Below is a small trained network, with its code and all its weights. Each question gives an input and a class and asks what happens when units are switched off, that is, made to give their printed mean instead of their output.

import numpy as np


def w(rows, s, z=0):
    codes = np.array(rows[::2]) - 128.0
    scale = np.full(codes.shape[1], s)
    scale[-1] = z or s
    return codes * scale


def norm(h):
    return h / np.sqrt((h * h).mean(-1, keepdims=True) + 1e-5)


def f(y):
    return y / 2 * (1 + np.tanh(0.7978845608 * (y + 0.044715 * y**3)))


def log_softmax(a):
    a = a - a.max(-1, keepdims=True)
    return a - np.log(np.exp(a).sum(-1, keepdims=True))


def net(x, mask):
    res = np.array(x, float).reshape(1, 5) / 4 @ E
    u = 0
    for l in range(2):
        y = f(norm(res) @ A[l][:, :-1].T + A[l][:, -1])
        res = res + np.where(mask[u : u + 5], y, B[l][:, -1]) @ B[l][:, :-1]
        u += 5
    return log_softmax(norm(res)[-1] @ U[:, :-1].T + U[:, -1])


A, B = {}, {}
E = w([
[25,184,51,124],'x0',
[146,76,27,7],'x1',
[203,150,44,192],'x2',
[184,253,144,29],'x3',
[130,118,122,125],'x4',
],0.0041)
A[0] = w([
[194,182,31,201,91],'L0N0',
[62,204,163,195,228],'L0N1',
[37,123,202,74,18],'L0N2',
[204,46,163,107,254],'L0N3',
[201,254,177,70,61],'L0N4',
],0.01,0.0027)
B[0] = w([
[122,88,246,41,211],'L0N0',
[156,169,80,116,246],'L0N1',
[206,79,198,74,192],'L0N2',
[98,201,133,143,246],'L0N3',
[47,53,41,39,255],'L0N4',
],0.012,0.0048)
A[1] = w([
[197,12,102,235,54],'L1N0',
[128,24,170,163,182],'L1N1',
[34,63,118,246,142],'L1N2',
[45,178,35,1,254],'L1N3',
[72,31,73,28,185],'L1N4',
],0.0064,0.005)
B[1] = w([
[2,46,183,90,121],'L1N0',
[142,193,71,36,144],'L1N1',
[57,186,83,7,132],'L1N2',
[136,169,159,212,251],'L1N3',
[167,146,152,169,217],'L1N4',
],0.0084,0.011)
U = w([
[181,104,194,40,143],'0',
[130,165,122,122,253],'1',
[41,129,48,67,153],'2',
[116,184,148,189,137],'3',
[181,153,110,208,148],'4',
[157,56,102,173,37],'5',
[121,9,84,198,7],'6',
],0.012,0.0066)

Each question gives the input, the list of numbers given to net, and the class t.
The units are the neurons (one row each of A and B). Each row of codes is followed by its name. A weight is (code - 128) times the scale printed after its matrix; where a second scale follows, it is the last column's (A, B and U).
mask holds one flag per neuron, layer by layer. A switched-off neuron (its flag False) gives its mean, the last column of its row in B, instead of its output. The means were averaged over made-up inputs and are rounded, as every weight is.
A unit's drop is (log p(t) with every unit on - log p(t) with that unit switched off) / (log p(t) with every unit on - log p(t) with every unit switched off).
The circuit of an input: a set's keep is (log p(t) with only the set's units on - log p(t) with every unit switched off) / (log p(t) with every unit on - log p(t) with every unit switched off). Starting from all 10 units, units are removed one at a time, each time the one whose removal leaves the highest keep (on an exact tie, the one counted first), for as long as the keep stays at least 0.8.
circuit, biggest first: the units of the circuit, biggest drop first
k most important neurons: the k neurons with the biggest drops, biggest first
top k neurons in layer l: the k neurons of layer l with the biggest drops, biggest first
input [7,-4,-7,-6,2], class 0: circuit, biggest first -> (L0N2)
input [7,-2,-7,4,-3], class 0: 2 most important neurons -> (L0N2; L0N3)
input [-1,4,6,8,7], class 2: 2 most important neurons -> (L0N4; L0N2)
input [-5,-5,7,2,-3], class 0: 2 most important neurons -> (L0N0; L1N3)
input [5,-7,-3,1,6], class 4: 3 most important neurons -> (L0N1; L0N0; L0N3)
input [2,-6,8,4,1], class 0: 2 most important neurons -> (L0N0; L0N3)
input [-5,4,3,-7,0], class 2: 3 most important neurons -> (L1N2; L0N1; L0N4)
input [-3,6,-2,5,3], class 4: 2 most important neurons -> (L1N3; L0N0)
input [7,5,-7,-5,6], class 0: 2 most important neurons -> (L0N2; L0N3)
input [-2,-5,8,-8,-4], class 0: circuit, biggest first -> (L0N0; L1N3)
input [-7,2,7,-8,-2], class 2: top 2 neurons in layer 0 -> (L0N2; L0N1)
input [2,7,6,-5,3], class 4: top 2 neurons in layer 1 -> (L1N4; L1N2)
input [-2,-6,-7,0,2], class 0: 3 most important neurons -> (L0N2; L1N3; L1N4)
input [1,-1,7,-2,6], class 0: circuit, biggest first -> (L0N0)
input [7,6,-3,6,-4], class 3: 2 most important neurons -> (L1N3; L1N4)
input [-8,2,1,4,1], class 3: 2 most important neurons -> (L1N3; L0N3)
input [8,8,-6,-2,-5], class 3: top 2 neurons in layer 0 -> (L0N0; L0N4)
input [2,-1,3,5,-3], class 2: top 2 neurons in layer 0 -> (L0N4; L0N2)
input [0,-3,-5,1,4], class 0: 2 most important neurons -> (L0N2; L1N3)
input [-2,-5,3,6,-2], class 2: circuit, biggest first -> (L0N4)
input [-8,-2,1,4,7], class 3: 3 most important neurons -> (L1N3; L0N3; L0N1)
input [-1,3,-3,5,-4], class 2: top 2 neurons in layer 0 -> (L0N4; L0N0)
input [-8,7,-5,-4,5], class 3: top 2 neurons in layer 0 -> (L0N3; L0N0)
input [3,0,8,8,-3], class 0: top 2 neurons in layer 0 -> (L0N0; L0N3)
input [6,8,-6,0,-2], class 4: top 2 neurons in layer 0 -> (L0N0; L0N3)
